Here is a tiny trained network, its code and every weight. The questions are about switching its units off for an input and a class, where a switched-off unit gives its printed mean instead of its output.

import numpy as np


def w(rows, s, z=0):
    codes = np.array(rows[::2]) - 128.0
    scale = np.full(codes.shape[1], s)
    scale[-1] = z or s
    return codes * scale


def f(y):
    return y / 2 * (1 + np.tanh(0.7978845608 * (y + 0.044715 * y**3)))


def log_softmax(a):
    a = a - a.max(-1, keepdims=True)
    return a - np.log(np.exp(a).sum(-1, keepdims=True))


def net(x, mask):
    res = np.array(x, float).reshape(1, 6) / 4 @ E
    y = f(res @ A[0][:, :-1].T + A[0][:, -1])
    res = res + np.where(mask, y, B[0][:, -1]) @ B[0][:, :-1]
    return log_softmax(res[-1] @ U[:, :-1].T + U[:, -1])


A, B = {}, {}
E = w([
[107,143,129,132],'x0',
[2,27,40,177],'x1',
[168,199,12,242],'x2',
[105,144,132,134],'x3',
[79,162,135,140],'x4',
[111,191,4,9],'x5',
],0.0087)
A[0] = w([
[100,44,35,161,128],'neuron 1',
[177,49,214,76,177],'neuron 2',
[107,70,46,192,103],'neuron 3',
[58,66,88,43,124],'neuron 4',
[128,136,17,8,177],'neuron 5',
[172,196,116,107,128],'neuron 6',
[142,210,48,143,135],'neuron 7',
[45,59,143,105,113],'neuron 8',
[117,92,47,211,110],'neuron 9',
[54,103,240,2,210],'neuron 10',
[117,199,79,47,164],'neuron 11',
[159,86,207,58,161],'neuron 12',
[201,151,56,151,171],'neuron 13',
[164,194,77,242,198],'neuron 14',
[96,189,49,47,176],'neuron 15',
[38,7,56,166,189],'neuron 16',
[103,29,126,94,130],'neuron 17',
[144,80,233,243,254],'neuron 18',
[147,136,191,213,146],'neuron 19',
],0.01,0.0097)
B[0] = w([
[26,152,144,155,193],'neuron 1',
[38,192,142,154,206],'neuron 2',
[55,165,186,77,180],'neuron 3',
[129,35,39,145,190],'neuron 4',
[137,72,42,42,236],'neuron 5',
[170,142,86,88,171],'neuron 6',
[187,116,110,85,193],'neuron 7',
[164,10,97,190,173],'neuron 8',
[93,195,254,44,183],'neuron 9',
[13,121,118,121,253],'neuron 10',
[90,105,106,74,208],'neuron 11',
[99,152,194,91,197],'neuron 12',
[165,160,141,90,192],'neuron 13',
[208,224,181,126,229],'neuron 14',
[149,120,75,65,221],'neuron 15',
[32,88,138,139,239],'neuron 16',
[103,85,73,185,169],'neuron 17',
[131,153,197,235,247],'neuron 18',
[161,87,129,226,180],'neuron 19',
],0.0085,0.015)
U = w([
[30,198,214,202,238],'0',
[44,137,173,27,179],'1',
[49,66,185,233,3],'2',
[73,63,57,172,99],'3',
[233,158,155,255,124],'4',
[176,171,106,93,36],'5',
],0.0096,0.0048)

Each question gives the input, the list of numbers given to net, and the class t.
The units are the neurons (one row each of A and B). Each row of codes is followed by its name. A weight is (code - 128) times the scale printed after its matrix; where a second scale follows, it is the last column's (A, B and U).
mask holds one flag per neuron, in row order. A switched-off neuron (its flag False) gives its mean, the last column of its row in B, instead of its output. The means were averaged over made-up inputs and are rounded, as every weight is.
A unit's drop is (log p(t) with every unit on - log p(t) with that unit switched off) / (log p(t) with every unit on - log p(t) with every unit switched off).
The circuit of an input: a set's keep is (log p(t) with only the set's units on - log p(t) with every unit switched off) / (log p(t) with every unit on - log p(t) with every unit switched off). Starting from the 12 units with the biggest drops (on a tie, the unit counted first), units are removed one at a time, each time the one whose removal leaves the highest keep (on an exact tie, the one counted first), for as long as the keep stays at least 0.8.
units of the circuit, in order: the units of the circuit, biggest drop first
most important unit: the unit with the biggest drop
k most important neurons: the k neurons with the biggest drops, biggest first
drop of u: that unit's drop, to one decimal
input [-8,0,5,-4,-1,-2], class 4: units of the circuit, in order => [neuron 10; neuron 14]
input [-3,1,-5,2,-5,8], class 3: units of the circuit, in order => [neuron 4; neuron 9]
input [-3,-4,-3,3,-5,0], class 0: units of the circuit, in order => [neuron 5; neuron 2]
input [-1,-1,-8,1,1,-2], class 0: most important unit => neuron 2
input [-1,7,6,8,-1,0], class 0: 2 most important neurons => [neuron 1; neuron 5]
input [-7,3,0,4,1,7], class 3: 3 most important neurons => [neuron 4; neuron 12; neuron 14]
input [-7,0,-7,-5,-3,-8], class 0: 2 most important neurons => [neuron 2; neuron 12]
input [1,6,2,-5,-7,2], class 1: 2 most important neurons => [neuron 9; neuron 3]
input [7,5,0,-5,-8,4], class 3: 4 most important neurons => [neuron 4; neuron 12; neuron 14; neuron 17]
input [3,7,2,5,-7,-6], class 0: 2 most important neurons => [neuron 9; neuron 3]
input [0,5,-4,3,0,0], class 2: 2 most important neurons => [neuron 5; neuron 15]
input [-5,-1,-8,-2,-5,-8], class 0: 2 most important neurons => [neuron 2; neuron 12]
input [3,0,7,-6,7,6], class 5: drop of neuron 10 => 0.2
input [7,8,4,8,2,5], class 1: drop of neuron 9 => 0.1
input [3,-1,7,-3,-6,7], class 5: drop of neuron 9 => 0.0
input [-1,4,-2,-2,-6,-2], class 2: most important neuron => [neuron 14]
